Below is a small trained network, with its code and all its weights. Each question gives an input and a target symbol and asks what happens when units are switched off, that is, made to give their printed mean instead of their output.

import numpy as np


def w(rows, s, z=0):
    codes = np.array(rows[::2]) - 128.0
    scale = np.full(codes.shape[1], s)
    scale[-1] = z or s
    return codes * scale


def norm(h):
    return h / np.sqrt((h * h).mean(-1, keepdims=True) + 1e-5)


def f(y):
    return y / 2 * (1 + np.tanh(0.7978845608 * (y + 0.044715 * y**3)))


def softmax(a):
    e = np.exp(a - a.max(-1, keepdims=True))
    return e / e.sum(-1, keepdims=True)


def log_softmax(a):
    a = a - a.max(-1, keepdims=True)
    return a - np.log(np.exp(a).sum(-1, keepdims=True))


def net(x, mask):
    ids = ['ΞΠΩαητφ'.index(c) for c in x.split()]
    T = len(ids)
    res = E[ids] + P[:T]
    u = 0
    for l in range(3):
        r = norm(res)
        for j in range(3):
            rows = slice(3 * j, 3 * j + 3)
            q, k, v = (r @ M[l][rows].T for M in (Q, K, V))
            z = softmax(np.where(np.tri(T) > 0, q @ k.T / 3**0.5, -1e9)) @ v
            o = O[l][rows]
            res = res + np.where(mask[u + j], z, o[:, -1]) @ o[:, :-1]
        u += 3
        y = f(norm(res) @ A[l][:, :-1].T + A[l][:, -1])
        res = res + np.where(mask[u : u + 8], y, B[l][:, -1]) @ B[l][:, :-1]
        u += 8
    return log_softmax(norm(res)[-1] @ U[:, :-1].T + U[:, -1])


Q, K, V, O, A, B = {}, {}, {}, {}, {}, {}
E = w([
[213,16,116,89,102],'Ξ',
[210,169,128,89,185],'Π',
[165,17,81,95,116],'Ω',
[124,66,70,227,153],'α',
[149,93,133,115,70],'η',
[80,2,109,215,102],'τ',
[208,9,64,77,168],'φ',
],0.0094)
P = w([
[141,181,115,126,133],'0',
[103,122,149,103,122],'1',
[232,3,79,191,55],'2',
[96,132,148,134,155],'3',
[82,130,7,45,57],'4',
[124,156,145,117,126],'5',
[109,22,43,166,99],'6',
],0.024)
Q[0] = w([
[89,43,100,154,64],'L0H0',
[178,117,120,123,37],'L0H0',
[186,96,157,190,152],'L0H0',
[142,199,167,54,91],'L0H1',
[5,119,92,77,143],'L0H1',
[118,142,42,88,124],'L0H1',
[90,84,218,117,156],'L0H2',
[98,126,107,40,181],'L0H2',
[124,142,107,183,212],'L0H2',
],0.016)
K[0] = w([
[114,32,163,184,85],'L0H0',
[128,85,64,121,65],'L0H0',
[180,166,100,187,143],'L0H0',
[138,132,68,71,3],'L0H1',
[85,80,251,65,57],'L0H1',
[165,45,158,60,134],'L0H1',
[85,124,227,111,178],'L0H2',
[190,66,124,84,157],'L0H2',
[113,158,62,135,184],'L0H2',
],0.016)
V[0] = w([
[124,38,143,210,172],'L0H0',
[92,110,69,86,98],'L0H0',
[56,205,183,79,221],'L0H0',
[146,229,245,155,210],'L0H1',
[32,127,206,128,44],'L0H1',
[113,199,27,232,254],'L0H1',
[125,205,84,79,93],'L0H2',
[72,97,184,40,133],'L0H2',
[232,94,183,134,58],'L0H2',
],0.009)
O[0] = w([
[14,110,126,109,146,188],'L0H0',
[126,111,93,114,102,168],'L0H0',
[171,255,134,167,154,1],'L0H0',
[84,79,113,112,54,48],'L0H1',
[202,86,105,175,90,118],'L0H1',
[105,226,46,70,118,75],'L0H1',
[243,199,135,145,103,112],'L0H2',
[101,224,157,96,122,131],'L0H2',
[79,36,101,85,102,178],'L0H2',
],0.0091,0.0081)
A[0] = w([
[220,109,191,215,31,77],'L0N0',
[176,131,164,88,252,69],'L0N1',
[134,131,120,19,203,3],'L0N2',
[68,186,101,163,194,58],'L0N3',
[149,129,239,60,208,115],'L0N4',
[114,114,210,6,169,44],'L0N5',
[146,104,137,50,134,154],'L0N6',
[127,117,120,107,244,25],'L0N7',
],0.015,0.011)
B[0] = w([
[215,53,107,113,46,204],'L0N0',
[161,102,107,202,200,184],'L0N1',
[162,22,75,28,183,152],'L0N2',
[181,59,125,216,164,151],'L0N3',
[164,161,56,61,195,229],'L0N4',
[145,46,108,7,138,183],'L0N5',
[100,124,93,172,117,254],'L0N6',
[176,26,66,200,172,140],'L0N7',
],0.017,0.0061)
Q[1] = w([
[174,94,205,164,155],'L1H0',
[155,160,110,115,129],'L1H0',
[133,63,185,125,201],'L1H0',
[134,108,23,108,116],'L1H1',
[164,132,7,168,106],'L1H1',
[143,98,68,126,141],'L1H1',
[174,154,148,21,120],'L1H2',
[158,200,111,131,121],'L1H2',
[98,102,141,40,129],'L1H2',
],0.017)
K[1] = w([
[189,95,133,161,32],'L1H0',
[124,146,90,117,120],'L1H0',
[146,8,138,165,62],'L1H0',
[78,130,148,156,80],'L1H1',
[122,115,187,246,88],'L1H1',
[81,116,134,137,88],'L1H1',
[177,124,186,108,73],'L1H2',
[164,195,154,131,143],'L1H2',
[88,70,154,73,110],'L1H2',
],0.017)
V[1] = w([
[100,234,127,26,203],'L1H0',
[174,244,236,151,127],'L1H0',
[86,72,195,96,45],'L1H0',
[153,89,77,53,155],'L1H1',
[103,214,66,141,97],'L1H1',
[64,95,70,175,55],'L1H1',
[2,163,45,173,147],'L1H2',
[131,81,230,112,178],'L1H2',
[179,148,212,197,144],'L1H2',
],0.007)
O[1] = w([
[32,87,81,190,201,39],'L1H0',
[130,31,143,181,91,2],'L1H0',
[221,158,131,133,125,148],'L1H0',
[128,160,172,127,51,171],'L1H1',
[83,165,164,180,96,84],'L1H1',
[228,82,112,122,141,195],'L1H1',
[255,102,158,187,81,142],'L1H2',
[63,179,90,131,72,113],'L1H2',
[101,122,89,175,196,56],'L1H2',
],0.0079,0.0093)
A[1] = w([
[142,46,115,63,158,159],'L1N0',
[138,237,135,76,199,2],'L1N1',
[58,119,248,194,121,131],'L1N2',
[156,196,113,64,202,52],'L1N3',
[57,144,125,102,100,59],'L1N4',
[141,171,152,69,29,131],'L1N5',
[40,159,184,176,69,144],'L1N6',
[183,135,107,104,164,81],'L1N7',
],0.015,0.0064)
B[1] = w([
[66,163,167,98,130,253],'L1N0',
[208,234,186,151,188,136],'L1N1',
[97,93,117,140,21,139],'L1N2',
[208,179,192,90,127,156],'L1N3',
[115,6,114,128,104,129],'L1N4',
[98,68,103,103,188,160],'L1N5',
[110,33,117,112,41,138],'L1N6',
[133,73,128,163,108,154],'L1N7',
],0.017,0.016)
Q[2] = w([
[152,152,75,174,125],'L2H0',
[129,135,63,117,168],'L2H0',
[186,114,155,110,140],'L2H0',
[81,168,115,157,180],'L2H1',
[21,139,180,90,72],'L2H1',
[107,141,1,164,52],'L2H1',
[76,148,174,114,85],'L2H2',
[94,154,48,124,142],'L2H2',
[94,125,177,96,193],'L2H2',
],0.021)
K[2] = w([
[176,186,89,158,132],'L2H0',
[163,136,106,119,206],'L2H0',
[148,89,91,70,96],'L2H0',
[76,162,58,184,173],'L2H1',
[23,178,153,79,71],'L2H1',
[133,158,86,236,5],'L2H1',
[147,127,162,80,193],'L2H2',
[165,137,115,233,196],'L2H2',
[87,87,179,96,154],'L2H2',
],0.017)
V[2] = w([
[169,100,128,188,98],'L2H0',
[138,96,220,106,187],'L2H0',
[187,204,137,236,173],'L2H0',
[72,66,56,146,130],'L2H1',
[135,170,169,153,139],'L2H1',
[93,202,70,5,162],'L2H1',
[94,64,36,166,84],'L2H2',
[29,110,188,138,84],'L2H2',
[154,218,168,203,85],'L2H2',
],0.012)
O[2] = w([
[118,134,179,73,166,113],'L2H0',
[147,166,30,128,118,142],'L2H0',
[67,79,136,65,98,2],'L2H0',
[127,195,152,137,187,157],'L2H1',
[107,112,132,86,91,81],'L2H1',
[88,69,248,153,142,160],'L2H1',
[92,93,90,62,155,129],'L2H2',
[110,79,150,48,67,93],'L2H2',
[76,166,130,208,77,42],'L2H2',
],0.013,0.016)
A[2] = w([
[66,167,115,139,166,168],'L2N0',
[100,148,93,100,154,114],'L2N1',
[50,163,97,97,131,99],'L2N2',
[145,156,122,125,142,255],'L2N3',
[5,150,144,51,120,84],'L2N4',
[82,91,133,138,2,73],'L2N5',
[127,193,149,76,135,149],'L2N6',
[151,146,138,113,57,194],'L2N7',
],0.024,0.0099)
B[2] = w([
[135,73,119,74,131,169],'L2N0',
[126,151,85,163,131,152],'L2N1',
[165,168,208,131,127,140],'L2N2',
[126,153,106,112,117,248],'L2N3',
[138,151,91,5,117,149],'L2N4',
[72,88,138,198,152,171],'L2N5',
[113,80,112,175,101,158],'L2N6',
[117,36,73,123,168,167],'L2N7',
],0.026,0.012)
U = w([
[81,182,145,91,97,197],'Ξ',
[138,109,217,132,136,93],'Π',
[108,204,57,153,110,144],'Ω',
[192,92,92,136,76,58],'α',
[148,201,158,174,124,188],'η',
[99,131,117,140,252,9],'τ',
[82,135,134,171,128,204],'φ',
],0.019,0.011)

Each question gives the input, a string of symbols that net reads in full, and the target symbol t.
The units are the heads (3 rows each of Q, K, V and O) and the neurons (one row each of A and B). Each row of codes is followed by its name. A weight is (code - 128) times the scale printed after its matrix; where a second scale follows, it is the last column's (O, A, B and U).
mask holds one flag per unit, layer by layer, with each layer's heads first. A switched-off unit (its flag False) gives its mean, the last column of its rows in O or B, instead of its output. The means were averaged over made-up inputs and are rounded, as every weight is.
A unit's drop is (log p(t) with every unit on - log p(t) with that unit switched off) / (log p(t) with every unit on - log p(t) with every unit switched off).
unit that matters most: the unit with the biggest drop
k most important neurons: the k neurons with the biggest drops, biggest first
k most important neurons of layer l: the k neurons of layer l with the biggest drops, biggest first
which heads matter: for each layer, one digit per head in row order, 1 if its drop is at least 0.15 and else 0, layers parted by /
input η Ω η Ξ φ η Π, target Π: unit that matters most : L2H1
input φ τ Ω Ξ Ω α, target Ω: 2 most important neurons : [L0N4; L1N0]
input τ η η α τ Ξ η, target Ξ: which heads matter : 010 / 000 / 000
input Ω τ τ Ω τ α, target Ω: 2 most important neurons : [L0N4; L0N2]
input η φ φ Ω Ω, target τ: which heads matter : 010 / 000 / 111
input η η Ω Ξ Ω φ φ, target Π: 2 most important neurons : [L0N0; L0N4]
input τ Π Ω, target Ω: which heads matter : 011 / 001 / 010
input τ η Ξ τ, target α: which heads matter : 010 / 101 / 010
input η τ η α η, target Ω: which heads matter : 011 / 101 / 010
input φ φ α Π, target η: which heads matter : 100 / 000 / 000
input η φ φ η Π, target τ: which heads matter : 010 / 001 / 111
input Π Ω φ, target φ: which heads matter : 110 / 100 / 000
input φ Ξ η η α, target Π: which heads matter : 010 / 000 / 010
input φ η η η φ τ, target φ: 4 most important neurons : [L0N4; L1N6; L1N2; L2N5]
input η τ η α α Ξ η, target Ξ: unit that matters most : L2H0
input τ τ τ, target Ω: which heads matter : 011 / 000 / 010
input τ Π η α Π, target φ: 2 most important neurons of layer 0 : [L0N4; L0N1]
input η φ Ξ Ω, target Π: 2 most important neurons of layer 1 : [L1N3; L1N0]
input Ω Ξ Ξ Ω η φ τ, target η: which heads matter : 000 / 000 / 101
input φ φ φ τ, target φ: 3 most important neurons : [L0N4; L1N2; L2N5]
input Ω φ η η Ω, target τ: unit that matters most : L0H1
input Ω η η φ η φ α, target τ: 3 most important neurons : [L2N0; L0N0; L0N3]
input τ Π φ, target Ω: 2 most important neurons : [L0N4; L0N5]
input τ φ η η, target α: 3 most important neurons : [L1N0; L0N4; L0N5]
input Ξ φ Ω, target Π: 2 most important neurons : [L1N0; L0N0]
input φ τ φ φ η, target Ω: 2 most important neurons of layer 0 : [L0N5; L0N0]
input α α Ω φ τ, target Ξ: unit that matters most : L0H1
input Ξ η η, target Π: which heads matter : 111 / 000 / 010
input Ξ Ξ Ω τ η Π Π, target Ω: which heads matter : 011 / 000 / 000
